Each row has a class, written as a number after it.
[ 177 -171  181  -59  384 -191 -148  151  138  222 -120  -20  166 -106
   35  155  -80  113  137   43  415 -261 -135  -23 -256 -192   58 -231
 -170    4 -110   -9  314  118  108  -34]
3
[-156 -429 -126 -165  103 -194  137   43  -99  -57 -339 -241  -20 -220
 -252  -62  -60  126  243 -152  400 -101   40   31  -19  -33  416  120
  126  367  -21 -137   69  254  -29   15]
10
[-212 -236  -21  124  105 -235   73   42  387   73   47   71   88   26
  342  200   45   18  101  -89 -191 -302   58 -170  164 -199 -290  -34
 -389   82 -329    5  147  165  -41 -203]
6
[ 201   37 -306   27  324  138   65  -47  -32   81 -140  103  142 -102
   51  -59 -160  188    8  -36   22  347   73  113 -168  -16  -47 -287
 -143  144 -100   62  188  109  207  -64]
6
[-133 -240 -134   86  148 -335 -132   96  480  268  133   29  122  -27
  272   75  110 -146  198 -141    9 -334  -22 -148   63 -173 -363  -25
 -265   68 -190   -4   60  377 -138 -238]
8
[ 118   86   54 -347  455  -48  -38   63  -92  -69    2  -21 -104  316
  -41  133 -278  -90   -5 -110  240 -307  129 -112   76   79  389 -135
  -31  -31 -153 -423  373  128  -42 -348]
7
[-369 -225 -108   53   48 -159   17   58  210  212   24    7  113  -53
  148  214  -39   10 -111   76   87 -457  -68 -104   30 -178 -281  -19
 -206  274 -169   66  173  125 -116 -210]
10
[  17  164  234 -122  222  342 -126 -116 -179  284    0 -219 -514   78
 -148 -261 -243  342  200   96  152 -193  102  246  -30   99  207  340
  354  301  284 -115  177  -79    6 -192]
10
[  11 -244  -59  -75  274  -48  328 -163 -129 -361 -133  234  359  -75
  268   56  110 -262 -499  249 -474   71 -188 -164  115 -147 -418 -226
 -258 -338 -132 -321  282  -58  444  -44]
7
[-314 -327  121   17 -105 -130  -93   10 -210   57  -96   50   82  228
  316  204  -61   18 -311  -56   70 -242  139 -133   15  -39 -195   52
 -292   47 -246 -167  233  -14   -6 -109]
11
[ -61  -90 -277 -197  756 -195   47  -40 -423 -177 -178 -182   44  -90
  138   89 -319 -199   76  -45  111 -369   52 -205 -211   83  430 -141
  -27  138  -18 -436  202  -85   17  -33]
10
[ 126  175  285  148  148    0 -408 -191  -14  284   34 -104 -243 -228
  388 -362   98  232  225   89 -107 -165   66  356 -165  -42 -197  288
  405   11  208  187   53  221   25 -151]
1
[-264   51 -423 -212  639  -81   32   -6 -166  157 -231  -27   97 -132
   -3  -61 -304 -143  116 -109  126 -210  -19   38 -119  102  422 -117
   -4  244   21 -240  180  281  -19 -272]
5
[  51    4 -288 -120  767 -402   96  104  153   18  -39 -234   71  -86
  142   -4 -202 -144  161   66 -256 -337   40 -273 -197 -189  -35  -32
 -310  -80   26 -302  213  193  -59 -168]
12
[ 242  -46    7   61  252   11 -162  -40   62  374  254 -142 -100 -153
    6 -349  -76   38  412  222  -98  -18  -82  172  215  -31 -198  121
  375  324  219  299   95 -204  129 -119]
0
[ 281  -23  204   -5  -65  129  142  -67   63  199  -25   44  142  116
  236  194  222  -90 -273  116 -323    3   16  -33   12 -258   22 -212
 -260   19 -149 -239  215  -72  207  100]
5
[ 102  377 -185 -461  349 -131   67   31 -543  -33 -370 -196  121    6
 -102  197 -166 -105  -61  -78  248 -117  -66  -50 -144    5  367 -265
   17  102    4 -335  309   96 -175  -71]
5
[-100  -56   94  147  385  -20 -273  -96  252  380  -10 -260  -21 -386
  405 -374 -101  139  243  263 -122 -207 -160  206   68  175 -326  159
  188  181  303  146   -2  109  162   93]
6
[ 283  308  232  274  534 -170 -600 -292  190   76  180 -314 -126 -241
  207 -334   -8  113   98  267 -466 -343 -120  106  171  -17 -195  104
  272  -52  157 -291  249 -252   96  -36]
10
[  77 -202 -145  -46   85   91  417  -63  135  -22  189  278  231  120
   77  268 -119 -270 -101  111 -278  212  101 -252  267  -80 -475 -176
 -172  163 -351  223   88 -299  100  -13]
12
[ -25  212   30  -44  107  111 -345 -152  223  394   -3 -185 -366 -354
  -16 -348  -70  281  558    3  201  -54  -56  434 -352   67  104  401
  378  344  203  429  272  113 -124 -246]
12
[ 259  232 -223  111  377  -74  -52 -212  -76   96  -34 -364 -234 -148
  123 -261 -206  111  394  186 -357 -273  -73  230    3 -213   68  416
  327  341  281 -258  291 -241   36 -167]
9
[ 249   44  -71  437  481 -210 -497 -168  323   68  351 -371 -156 -218
  252 -263 -191 -128  349  174 -386 -241  208  191 -211    2 -106  234
  205  -61  291 -197   30 -269   51  101]
6
[-300 -333 -258  254  476  -88  214   -3   50   87 -108 -110  195  -60
  260  178   14 -326 -104  172 -712 -286 -421 -266  123 -193 -697  147
  -80  101   16   90  141  119   46 -269]
8
[-151 -180 -296   46   -7  147  342  -39 -181   11 -105   90  185 -181
  108  128  183  -50 -352   43 -310   -9    2  -95  126 -103 -326 -183
 -116   48  -47 -122  101  107  100  -43]
7
[ 284   77 -141 -410  459   86  239  -24   68   94   -8   51  182 -207
   14  104   34 -301  113  -87 -121   -4 -140  118 -275  -40  379 -357
 -117  -58  -63  -56  305  542  174 -126]
4
[  34  -69  121   97  -88   40 -208 -161  123  -32  413    6 -549    2
   65 -326  -77  105  644 -196  253 -254  236  390 -293  -18  290  448
  351  319  -12   -9  186  -87  -42 -276]
11
[-176 -385  246  -66 -243  -16   80   88  133  176  102  172   70  154
  100  -21  -21   44  121  -80  148    8  153  -33 -151   77 -292  -68
 -160  171 -150  152   73  195  149 -109]
3
[  51  161  -14  -24   42  191 -131 -276  164    1   83   -5 -412 -141
  209 -341   41  296  325 -227  -78  -31   83  172 -347  -44  268  407
  168  109   40  -25   73  417 -130 -293]
10
[ -74 -219 -360 -183  399 -126  -72    9  -50   17  -82 -116  204 -378
 -133   35 -275   46  105 -117  206 -170  -63   25  101  -38  291 -130
  -75  221  -15 -174  160  355 -156  -65]
3
[  53 -105 -164  183  362   54  -29 -155  -37  186  204   52 -263    5
  194 -303 -235 -216  283   52  -21 -195  101  202  138  -58 -317  332
  492  219  117  204  134 -257  123 -197]
2
[  69  -43   56 -192  254   27  100 -187   23  114 -275   -2   43  317
  532   82 -103  -62 -416  109 -485  101  215 -270   57 -131  -71   29
 -450  -19 -129 -525  249   48  159    8]
5
[ 475  -44  -47  209  486    9 -311 -242  151  230  184 -274 -223 -113
  331 -339  -39 -449  324  -17 -222 -202  147  235 -253  -63 -232  393
  431  106  163 -101  252 -253   10  -81]
11
[ 500  111 -172  404  741 -127 -139 -222   38    1 -127 -314 -224   27
  255 -215    8 -180  -53  176 -544 -200  -37   59  -54 -330 -140  283
  240   -1   14 -124  386 -377  190 -144]
6
[-285 -264  334  -68 -377  -59 -128   59  161  222  -72  -89  -21   73
  -62   96  248  139  114 -230  217 -107   29   73 -292  -37 -206   52
 -164   72 -114  117  178  362 -204 -268]
2
[ 213  134  -25 -209  498   47   49 -186 -225   71  -76  -32  125  -86
   48  -24  -35    8  -47   85 -360  -81 -417 -137  285 -196   54  -13
    0   58  -90  -25  346   -8  -44 -186]
12
[ 187  139  208  -68  171   70 -226 -229   76  182 -123 -443 -376  -71
 -120 -339   28  125  166   87  -76  100  170  230 -284  144  194  289
  369  301  312 -511   -4  211  119  121]
9
[-449    9  212 -162  102  227  -75  -76   16  156 -215  -98 -106   13
   50  127 -380  252  148 -217  287   30  479  162 -198  295  130 -109
 -337   27   13  -12 -135  150  -53  -26]
4
[ -51  -26 -239 -126  306   97  273   17  -62  168 -149   43   77  158
  182  312  -20  -62 -122 -125 -124   92   50 -239 -157 -246 -131 -255
 -470  -75 -188  -11  238   41  -70 -186]
11
[ 258   58   88  239 -231  -10  -49  -11   81  160 -203   67  330  160
  336   76  366  -19 -430  -77 -429  364 -180 -207   61 -297 -375  -91
 -200  -86 -170  -52 -106  355  -55   59]
3
[-421 -316  -31  213 -324 -128   60 -158    5 -217 -182   41  247  -64
   90    8   19  126 -279  125 -240  266  104 -131  175  -39 -369 -110
 -238  -14  -32 -348  -48 -250  240  285]
11
[-157  -77  139  395 -158 -109 -224  -73  356  -50  -25  -98 -129  237
   91  135  -53  154  -39  -11 -450   20  159 -119   80  -22 -376  -67
 -220  269 -142 -160   16  -68   98  157]
3
[-140   57  242  -63  345  -83  -64    0 -174  -66  -37  -61   57 -132
   83   55 -150   76  111   31  269 -129  -15  -38  163  138   74 -187
  109   49 -164  187   83 -268 -127  -19]
4
[  24   64 -111  222  200   28  173 -143 -129   24 -307   60   44  234
  331   17    3 -167 -129  -40 -416  297  -13 -197  -19 -329 -496   44
  -87  189  -97 -365   80 -162  130   -1]
1
[-294  109 -261  224    2  172   -3  -71 -208   74 -283   31  -43    8
  305  173  -44  283 -187 -101 -561   19   19 -100   88  -71 -328  138
 -254   -4   62 -190   -9  276   11 -145]
1
[ 158  -26 -216   -2  209   18   34  -57  -26  213 -405 -203  123  -85
  321  -23  151 -423  -98 -273 -155   13  -11 -184 -420 -155 -253   36
   64  268  -50 -148  203  280 -192  -24]
5
[ -99  -99   64  119 -197  124  219   62 -371  137   36  155  116  124
  127  -42  156  -28 -244  -62 -127  153  125   -6  157 -167 -287  -43
  -10  -63   -7 -106 -135  123  110 -120]
5
[ 100   52 -150 -285  642  -13   67 -153  -72   59 -204 -142  -58 -174
   83  -88 -191 -256  331 -118   54   -9  -16   88 -277 -118  281   12
   90  127   18 -143  313  136   24 -201]
8
[ 233   60 -327 -130  833 -160   32   62  -93  121 -100 -128  106 -166
  -75   -2 -245 -360   89  123  139   46 -122   29  226 -133   35 -212
  106  232   32  -43   56 -126  -16   67]
5
[ 123   25 -119  506  257   65 -323 -243  313  -45   19 -189 -448 -190
  217 -270  -90  283  297  169 -552 -169   84  211  -64  -45  -79  387
  289  210  186    0  237 -251  195  -72]
8
[ 209  -46   84  249  475 -233 -639 -105  273  137  124 -347 -175 -110
   88 -365  -89   21  293  110 -254 -168 -218  108 -141   37 -178  349
  190   -4  236 -167  229   30  100  -98]
11
[ -31  -98 -228  -32  477 -156  -30 -125   44 -142 -262 -167  320  -99
  418  259 -108 -488 -187  -96 -258   63  173 -162  -39  -24   43 -201
 -379 -239 -131 -222   10  -97 -120   72]
0
[ 250  169  287   43   56  -29 -446 -134  103   61   12 -292 -236 -147
  -78 -272  -29  168  223  100  109 -122  100  257 -502  119  119  199
  387  130  200 -275  390 -117   15    0]
2
[ 187  232  -80  316  405  -61  -64 -314  295  -68  263   13 -305  -25
  453 -232  -32 -256  362  -93 -369    4  275   96  -60 -125 -429  295
  310 -205  -34   71  -11 -185  -18 -183]
9
[ 164    1 -126 -286  336   39   13  164 -349  -23 -151 -181   76   17
 -246  225 -261   11  111 -261  227 -177  -77  -52 -196  107  166 -144
 -186   48  -79 -111  391  156 -145 -201]
2
[  68  125   79    9  199  163 -100 -115   99  163  296 -225 -300  149
  230 -174 -290 -225  248  211 -109  -31  307  253 -107  105 -117  245
   23  206  251 -227   -3 -453   88  -96]
8
[-239 -127   88  -91 -227   77  -43   51  -93  173 -212   49  -12  140
  206  197   73  202 -230  -75  -32 -118  112   76  167  -93  -19 -157
 -403   18   -1 -349  141  284  109  -43]
11
[ 221 -188  -76  115 -110  104  101   43 -116  141  -21   82   26   50
   95  212  101   88 -186 -136   44  -76  284  104 -143 -212  -32 -208
 -139  212 -201 -106  159  245  130   14]
7
[ 175  244  284  277  396  -71 -509 -213  402  155  480 -140 -208  -38
  142 -353 -326  233  387  371 -412 -264  -83  265  335  125  -70  382
  332  162   91  -14  184 -346   53 -198]
1
[ -62 -177  -18   84  -65  -24  -57 -112  -39   -9 -174   45   24   10
   22  147   81  253 -152  -40 -163 -177  -22 -185   -1 -228  -39   65
 -118  123 -161 -234  308   52   66 -188]
4
[  96 -174 -329 -112  899 -140  239  -76  271   67  -66 -154   15 -124
  241  143 -196 -328  115  162 -181 -179  154  -35 -436  -80   39 -106
 -170   33  -64  -98  239  173  173 -151]
8
[ 172  -98   53  134  714 -234 -195  -93  311 -132 -157 -219  179 -410
  194   42   31  126   61  184 -396 -498 -306  -80  -91  -81  -74 -146
 -173 -377   18  -58  367   94  123  -53]
12
[ 481  202  192  -56  361  -33 -300 -117  113   56  428 -146 -312 -142
  -41 -364  -88  -55  549   85  301 -177  -41  374 -187  146   93  174
  493  336   81  -78  128  -99   34  -72]
5
[ -65 -104  -73 -190  609 -221  -94  -15 -152   85  -64 -302   99 -121
  -64  -23 -314 -370  276 -111  306  -43   82   24 -237   33  241   29
  -38   52  -57  -77  206 -208 -135 -113]
8
[-153 -287 -197  149 -126 -216   83   41 -106  -46 -127  -71  141  142
   77   77  142  -62 -126  -80 -253 -207 -137 -181  259 -198 -434   74
 -165  188 -144 -117  194  -19  -50 -264]
7
[-112 -210  159 -395  230  167  101   61 -110  313  -10  121  132 -141
  117  193  -44   98   78   42  214 -117  -91   20  -63   68  180 -217
 -196  -27  -10   38  210  376  182 -169]
12
[ 385  403 -256  -77  797  154  110 -108  -67 -141  195  118   58  124
  187  191 -267  -18  -32   55 -432 -377 -206  -47  140 -148  -64 -312
 -254 -165  -67 -317  274  105   29 -358]
6
[  26 -168 -252 -213  522  -94  108 -170   26  -89 -405 -423   -2 -134
   68  -67 -203 -148  -59 -194   18  -57  372 -130 -200  135  106   87
   -3 -116   50 -483  113  328 -103  -17]
3
[ 611  261  139  249  461 -141 -405 -109  170   83  424  -83  -42 -142
   28 -227  -87  -46  327  318 -233 -155 -475   52  123 -177   21   -2
  460  281  -27  211  338 -430  116   79]
8
[ 295  147  -28   60  479   80 -125 -327  -70   26  -64 -152 -205 -143
  289 -288  -51   71  124  254 -457  -63   17  160  -16  -91 -138  369
  466 -185  333 -259  328 -134  106 -220]
2
[-133 -242   11  -63  611 -137 -194  130  145  166  196 -179   45 -142
  -80  -77 -283 -317  247  -30  143 -352  150   68 -139  158 -205 -141
 -104  -95  155 -190  114  103  124 -196]
10
[-306 -271  -43 -124  154  103  231  -62   70  -63  -42   64   65   64
  118  106 -297  -78  -13  -93    3   99  354  -31   35  152  219 -161
 -326   83 -169 -270   -2   -6  133   45]
1
[ 381   98   52  153  186   20 -382  -37  180   37  355 -239 -299   41
   31 -340 -170  114  371   71  -49 -366  -78  224   11   47   91  420
  344  144  226 -199  272 -138  -96 -304]
4
[ -95 -130 -136  136   87  -42  214 -120  241   11 -252   66   44  -73
  292   55  163   68   10 -148 -367  -14  158 -215 -412 -234 -381  111
 -181 -157 -141  -46  227  231  -26 -249]
9
[ -39 -120 -212    9  144  -42  235  -49 -114 -125 -292 -143  241 -150
  216  120  -17  111 -245  -30 -308  148   -8 -283 -239  -56 -197  -39
 -323  -40 -189 -144  317   41    7  -27]
9
[  17 -108   83   77  -62  -81 -300 -146  -62   12  101 -140 -329   -9
  160 -347 -175  122  369 -154  327   -8  360  181  -97  144  196  367
  290  102   62   -8  -30 -182    4   33]
1
[  77   16 -262 -271  506  -22  105  -57 -221   78 -168 -142  151  -53
   31  -89 -274 -316  216 -242  121  225   -4 -111 -151   58  184    3
    8  217 -121   16  123   30 -221 -105]
8
[ 142  -30  -35    4   24  -24  272 -134 -303    2 -394  -81   83  109
  183  199  203   24 -244  -48 -230  177   46 -152 -240 -358 -227   46
  -69   12 -204   -4  250   63   22 -132]
12
[-168   60  155   81  397 -193 -403  -37  133  162  315 -160  -79 -354
  123 -369 -196  -85  546  147  -33  -73 -118  246  -27  230 -147  314
  228  184  160  -55   77 -175   64 -102]
11
[ -85 -217 -231 -200  -76  -10  502  -88 -278   52 -448 -153  131  157
   72  143   39 -209 -226 -130  136  376  293 -216 -378 -223  -38  -32
 -184  238 -173  -94   47  -47    2   52]
10
[-313 -356 -198 -127  427 -328   95  -43  -53  -82  -60 -230   57   65
  -83  155 -394  -70  235 -204  275 -135  205 -238 -148    5   68   55
 -284  -21 -207   33  111  -86 -143 -112]
4
[ 197   38   28  291  188  -46 -301 -202  155  132  189 -306 -120 -114
  167 -502   -3   38  136  236 -518  -66   38  128   24    3 -486  416
  346   83  326 -121   12  -96   26 -178]
0
[  85 -201  212 -266 -150  242  230  -83 -159   64 -344  158  -72  275
  176  245  149  -84 -137 -326  110   43  406   55 -511  -64  239  -25
 -196 -146 -225 -287  407  254  122 -215]
2
[-207 -166   27 -260  330 -214   48   69 -302 -142  -42   36  252  -53
  -33  179 -302   -3 -108 -168  289  -38  187 -110  170   52  380 -299
 -424 -146 -274 -356    8  142   34  113]
1
